Here is a tiny trained network, its code and every weight. The questions are about switching its units off for an input and a class, where a switched-off unit gives its printed mean instead of its output.

import numpy as np


def w(rows, s, z=0):
    codes = np.array(rows[::2]) - 128.0
    scale = np.full(codes.shape[1], s)
    scale[-1] = z or s
    return codes * scale


def norm(h):
    return h / np.sqrt((h * h).mean(-1, keepdims=True) + 1e-5)


def f(y):
    return y / 2 * (1 + np.tanh(0.7978845608 * (y + 0.044715 * y**3)))


def log_softmax(a):
    a = a - a.max(-1, keepdims=True)
    return a - np.log(np.exp(a).sum(-1, keepdims=True))


def net(x, mask):
    res = np.array(x, float).reshape(1, 8) / 4 @ E
    u = 0
    for l in range(3):
        y = f(norm(res) @ A[l][:, :-1].T + A[l][:, -1])
        res = res + np.where(mask[u : u + 3], y, B[l][:, -1]) @ B[l][:, :-1]
        u += 3
    return log_softmax(norm(res)[-1] @ U[:, :-1].T + U[:, -1])


A, B = {}, {}
E = w([
[129,148,96,115,156,97,131],'x0',
[181,112,76,179,157,228,166],'x1',
[133,116,98,136,138,82,151],'x2',
[77,139,168,137,165,173,145],'x3',
[255,156,222,168,163,48,211],'x4',
[80,222,68,142,38,115,167],'x5',
[112,136,162,140,123,173,110],'x6',
[136,52,160,171,88,155,118],'x7',
],0.007)
A[0] = w([
[232,135,70,134,44,253,202,139],'L0N1',
[28,170,174,95,214,207,165,174],'L0N2',
[168,138,123,157,32,140,91,5],'L0N3',
],0.0053,0.0018)
B[0] = w([
[110,214,68,222,140,196,199,251],'L0N1',
[182,73,148,121,99,109,255,226],'L0N2',
[101,153,115,33,57,82,187,130],'L0N3',
],0.0076,0.0028)
A[1] = w([
[133,87,71,133,98,91,171,57],'L1N1',
[95,176,160,121,70,129,254,254],'L1N2',
[39,144,254,84,74,3,48,70],'L1N3',
],0.007,0.0033)
B[1] = w([
[94,76,183,76,151,127,134,129],'L1N1',
[160,135,108,49,54,69,95,254],'L1N2',
[136,116,85,187,153,174,254,221],'L1N3',
],0.013,0.0063)
A[2] = w([
[148,161,79,120,181,175,113,63],'L2N1',
[157,76,213,67,216,186,156,103],'L2N2',
[2,111,74,101,130,186,77,4],'L2N3',
],0.0088,0.0023)
B[2] = w([
[86,172,110,99,79,104,236,158],'L2N1',
[102,137,71,84,149,94,106,250],'L2N2',
[139,166,252,137,113,12,112,251],'L2N3',
],0.013,0.0032)
U = w([
[79,141,77,220,170,205,203,49],'0',
[156,47,94,103,122,104,69,201],'1',
[181,174,255,183,170,62,50,4],'2',
[121,88,79,93,153,126,35,170],'3',
[137,47,101,136,115,145,83,141],'4',
],0.008,0.0023)

Each question gives the input, the list of numbers given to net, and the class t.
The units are the neurons (one row each of A and B). Each row of codes is followed by its name. A weight is (code - 128) times the scale printed after its matrix; where a second scale follows, it is the last column's (A, B and U).
mask holds one flag per neuron, layer by layer. A switched-off neuron (its flag False) gives its mean, the last column of its row in B, instead of its output. The means were averaged over made-up inputs and are rounded, as every weight is.
A unit's drop is (log p(t) with every unit on - log p(t) with that unit switched off) / (log p(t) with every unit on - log p(t) with every unit switched off).
The circuit of an input: a set's keep is (log p(t) with only the set's units on - log p(t) with every unit switched off) / (log p(t) with every unit on - log p(t) with every unit switched off). Starting from all 9 units, units are removed one at a time, each time the one whose removal leaves the highest keep (on an exact tie, the one counted first), for as long as the keep stays at least 0.8.
circuit, biggest first: the units of the circuit, biggest drop first
most important unit: the unit with the biggest drop
top k neurons: the k neurons with the biggest drops, biggest first
k most important neurons of layer l: the k neurons of layer l with the biggest drops, biggest first
drop of u: that unit's drop, to one decimal
input [-1,-5,5,-4,-7,7,8,4], class 2: top 2 neurons -> L2N3, L0N2
input [3,-8,4,0,-5,-1,4,7], class 0: 2 most important neurons of layer 1 -> L1N3, L1N2
input [-1,-8,-6,8,-1,-6,6,2], class 0: circuit, biggest first -> L1N3
input [4,5,-4,5,-8,-4,5,-3], class 2: top 2 neurons -> L2N3, L1N3
input [-1,7,-8,-4,-7,-4,-1,-4], class 0: top 3 neurons -> L2N1, L1N2, L0N1
input [7,-7,5,5,-3,7,-5,4], class 0: top 2 neurons -> L1N3, L0N1
input [0,2,-6,8,-5,0,8,-3], class 1: circuit, biggest first -> L0N2, L1N2
input [1,-7,6,-4,4,-6,0,0], class 0: 2 most important neurons of layer 1 -> L1N3, L1N2
input [3,-6,-1,-3,3,-2,-5,3], class 0: circuit, biggest first -> L1N3, L0N2
input [3,5,-5,-4,5,-8,7,1], class 3: 2 most important neurons of layer 2 -> L2N2, L2N3
input [-5,-7,1,-3,1,6,5,4], class 0: top 2 neurons -> L1N3, L0N2
input [-1,4,2,-4,4,-7,3,-5], class 3: circuit, biggest first -> L2N2, L1N3, L2N3
input [6,-8,-5,-1,-4,7,5,1], class 0: top 2 neurons -> L1N3, L0N1
input [0,2,-6,6,-8,6,1,6], class 2: top 2 neurons -> L2N3, L1N3
input [5,1,-5,7,3,8,2,1], class 3: circuit, biggest first -> L1N2
input [-5,-1,7,3,-4,2,-8,1], class 2: top 3 neurons -> L2N3, L0N2, L1N2
input [2,1,-7,8,-4,1,-3,-7], class 1: top 2 neurons -> L0N2, L1N2
input [2,3,-2,4,4,-6,6,-5], class 3: top 2 neurons -> L2N2, L1N3
input [2,2,4,8,6,5,2,0], class 1: top 2 neurons -> L1N2, L2N3
input [2,-2,0,8,0,0,6,-3], class 1: most important unit -> L0N2
input [-4,3,-1,8,-4,4,-4,-6], class 1: 2 most important neurons of layer 1 -> L1N2, L1N3
input [-6,-8,3,-6,-2,-7,-5,-5], class 0: top 2 neurons -> L1N3, L1N2
input [3,-8,-1,3,-7,3,5,8], class 0: top 3 neurons -> L1N3, L0N1, L1N2
input [0,2,5,2,-3,-1,8,2], class 2: top 2 neurons -> L1N3, L2N3
input [-8,0,-8,6,4,3,-7,2], class 1: top 2 neurons -> L1N2, L2N3
input [-4,3,-8,-3,-2,-2,-3,0], class 0: drop of L1N3 -> -0.1
input [1,-1,8,-1,-8,7,-8,-5], class 2: drop of L2N2 -> 0.1
input [5,4,0,-6,-8,3,7,2], class 2: drop of L2N2 -> 0.0
input [-8,-3,-4,6,-7,2,0,6], class 2: most important neuron of layer 2 -> L2N3
